-26.0	37.5	6.3	4.3	-15.9
52.9	-26.8	11.3	16.5	47.8
18.5	-3.3	25.5	3.0	21.5
-> 25.5

41.7	35.6	-26.7	-41.0
11.5	20.1	-44.9	-40.2
40.2	8.2	-29.0	-39.2
-> 8.2

29.9	22.0	-3.9	8.4	-6.1
28.2	20.2	-4.2	8.1	-5.9
-44.7	-31.2	6.8	-12.3	8.5
-> 6.8

23.1	7.7	-15.2	23.1	32.4	-30.1
33.3	-38.2	-18.7	33.3	23.2	22.5
17.2	-15.1	33.5	17.2	-16.1	-47.4
-> 17.2

42.7	28.4	-10.2	6.9	-24.8	-19.3	-33.4
-26.6	22.5	-5.7	8.4	-7.1	-16.5	10.1
-31.3	28.0	-5.7	8.4	-22.8	-9.9	-1.4
-> -22.8

-28.5	-29.3	11.5	-4.1	-14.9	11.6	1.9
-3.1	-19.2	-2.4	16.3	-7.7	-41.3	11.1
22.8	-1.3	-19.8	29.2	2.5	-2.4	-7.4
-> 2.5

46.5	-25.8	44.5	15.2	19.5	2.1
-14.9	20.9	-19.0	1.1	-6.6	-8.8
40.0	49.7	-6.1	40.8	8.2	-14.8
-> 40.8

50.1	38.2	35.8	10.8	-14.3	-22.9	5.9
-11.6	4.5	-18.5	-37.7	-50.6	-14.1	-26.5
-12.1	-23.6	-28.0	-19.1	22.3	12.0	-35.5
-> 22.3
---
[[-16.9 -12.2  -6.1   4.8 -19.0  34.1]
 [ -6.6   7.3   7.8  -0.3  11.3 -22.8]
 [ -4.0  -3.0  13.4   1.4   1.2 -45.8]
 [  9.1  -1.2  -1.1   1.5  14.5  13.7]
 [ 14.9   0.9   4.1   6.8   9.6  -7.7]
 [ -9.8  17.1  -6.8 -14.3   1.9  36.8]] Answer: -22.8

[[  9.1 -11.5   1.4   0.5   3.5   5.8  -4.1  -1.4  -0.5  -8.9  -9.2  -0.9
    9.5 -18.6]
 [  4.9  -1.7  -4.7  -3.4 -11.3   9.6  16.3  -1.3   4.4  -4.5  -6.0  13.5
    4.1  -3.3]
 [  4.9  13.2 -12.9  -3.7 -23.1  12.0  25.7  -2.0   3.1   1.6 -10.0  45.6
   -8.0  21.2]
 [  1.8  18.3 -14.7  -4.6 -27.0  11.1  30.9  -1.5   4.0   4.7  -6.8  48.8
  -11.3  29.2]
 [  4.2  -8.7   4.5   3.0  10.9  -2.2 -15.4  -0.1  -3.4  -4.2  -3.8 -10.1
    4.8 -13.6]
 [  7.4 -11.4   3.0   1.8   7.4   2.7 -10.0  -1.1  -1.8  -7.3  -7.2  -5.6
    7.9 -18.0]
 [  3.8  15.2 -13.9  -4.2 -24.9  11.5  28.0  -1.7   3.3   2.7  -8.8  46.9
   -9.2  24.2]
 [  7.3  -5.6  -3.6  -2.7  -8.3  10.3  12.4  -1.7   3.6  -6.9  -8.5  11.2
    6.8  -9.4]] Answer: -3.3

[[ -6.9 -17.7 -31.0 -26.7 -18.4 -45.8 -13.9   3.5 -29.6]
 [-11.2 -42.9 -26.7 -35.5 -22.3 -43.3 -21.3   0.6 -45.3]
 [  1.7   4.9   0.3  -6.2   0.5 -11.2   2.6 -16.9  -0.2]
 [ 13.8 -12.7 -20.7   9.1   4.2  -4.1  23.6 -20.6 -12.0]
 [  5.0  10.7  12.3   4.7   5.7  30.9 -19.1 -35.9  22.4]
 [ -1.8  38.4  -1.9   9.0   2.5   4.5   4.4 -13.6  19.9]
 [ 14.7  12.8 -14.9   1.2 -31.3 -13.4  11.2   6.8 -15.8]
 [  7.2   3.1  11.7   0.5   3.9  -6.1  -0.8  10.6  -4.1]
 [  6.9  -9.4 -21.3  18.9   9.1  -5.6  17.6  -4.3 -13.8]
 [ -5.8  -4.1 -27.0 -38.8  -6.8 -25.2 -13.8 -42.7 -10.5]
 [ 10.8 -18.0  23.3  30.3  26.7  40.5  13.3   4.6  41.8]] Answer: -45.3

[[-10.2 -21.9   1.9  16.7  23.7   3.2   2.2  20.3 -13.9  45.4 -19.7   8.2]
 [-18.3  23.0  14.4  -2.5   6.5 -11.2   4.5   3.0  -5.8 -28.9   7.0 -24.2]
 [ 13.8  13.4 -22.5  -7.9 -37.4  -4.4  18.9 -19.2   8.2 -40.2  14.9   0.2]
 [  4.8  18.0  -2.7 -12.6 -17.6  -4.1   8.9  -9.1  -7.0 -26.5   9.1 -21.8]
 [  4.4  32.9   3.3  -9.2 -29.1  -8.1  21.3 -15.0  -2.2 -41.7  20.5 -19.0]
 [  7.8 -15.7 -10.4   4.9 -17.2   2.5  15.0   2.3  13.8   1.0   5.9  17.9]
 [-33.2  18.2   4.2   6.4  25.8  -8.4 -37.4   1.2  14.5   0.1 -10.3 -33.5]
 [ 18.8 -24.4 -42.5  -6.6  -3.7   3.8  -7.0 -20.8   7.2  -8.0 -18.9 -11.4]] Answer: -24.2

[[ -7.1   2.8   3.2  19.1 -32.9  -6.0 -52.0]
 [ 33.7  32.5  16.6  20.2  21.1  -7.9  37.9]
 [ 26.0  43.7  12.6  28.6  23.9 -12.3  31.6]
 [-23.6 -41.7 -18.6 -28.9 -41.1   1.9 -28.2]
 [  2.5 -44.1   5.8 -22.3 -44.1  11.6 -31.3]
 [ 28.9  16.4  23.2  11.3  39.5 -21.2  46.1]
 [ 16.3  33.2  11.6  36.4 -24.5   2.5 -32.2]
 [ 37.4  -1.6  42.2  18.7 -19.9  11.6 -26.8]] Answer: 37.9

[[-12.2  -4.0  18.8  10.7 -21.2  -0.4 -10.8 -26.1  -7.4  -3.2  -5.0   3.9
    5.5]
 [-18.4  -6.5  -9.0  11.5  -3.2  25.2   4.8  -4.4   8.7 -21.7   7.3 -37.0
  -10.8]
 [  4.3   5.9  -6.4 -11.5  12.2  21.1  14.3  14.7   7.0 -13.6   1.5 -20.3
  -13.2]
 [  8.4  -8.1 -14.0 -21.2  -0.3  24.3  24.3   1.1  37.1 -27.4  -8.5 -42.4
  -12.6]
 [ 17.3   8.2  -3.6  -4.0  19.3 -14.7  10.0  21.9  39.4 -33.3 -26.4  23.7
  -33.3]
 [ 17.7  10.8  23.2   3.0  -9.3  12.5  21.2  12.2   0.3  11.0 -16.7  37.4
  -10.4]
 [-10.2   3.8 -10.6  -7.6  -4.7  37.8  25.4  16.6  14.8 -11.9   2.7 -24.2
  -10.4]
 [ -9.4   4.5 -26.5  16.8  15.5  -5.0 -14.9  -0.4 -30.7  24.7  22.9 -15.5
   21.0]
 [  3.5   0.0 -15.3 -18.1  13.6  25.0  19.0  24.0  16.1 -22.7  -0.8 -46.3
  -11.4]
 [ 22.1   0.2   9.8  -6.3  14.3 -11.0   4.2  -9.8  11.2 -43.8 -24.6  15.9
  -16.6]] Answer: -10.8
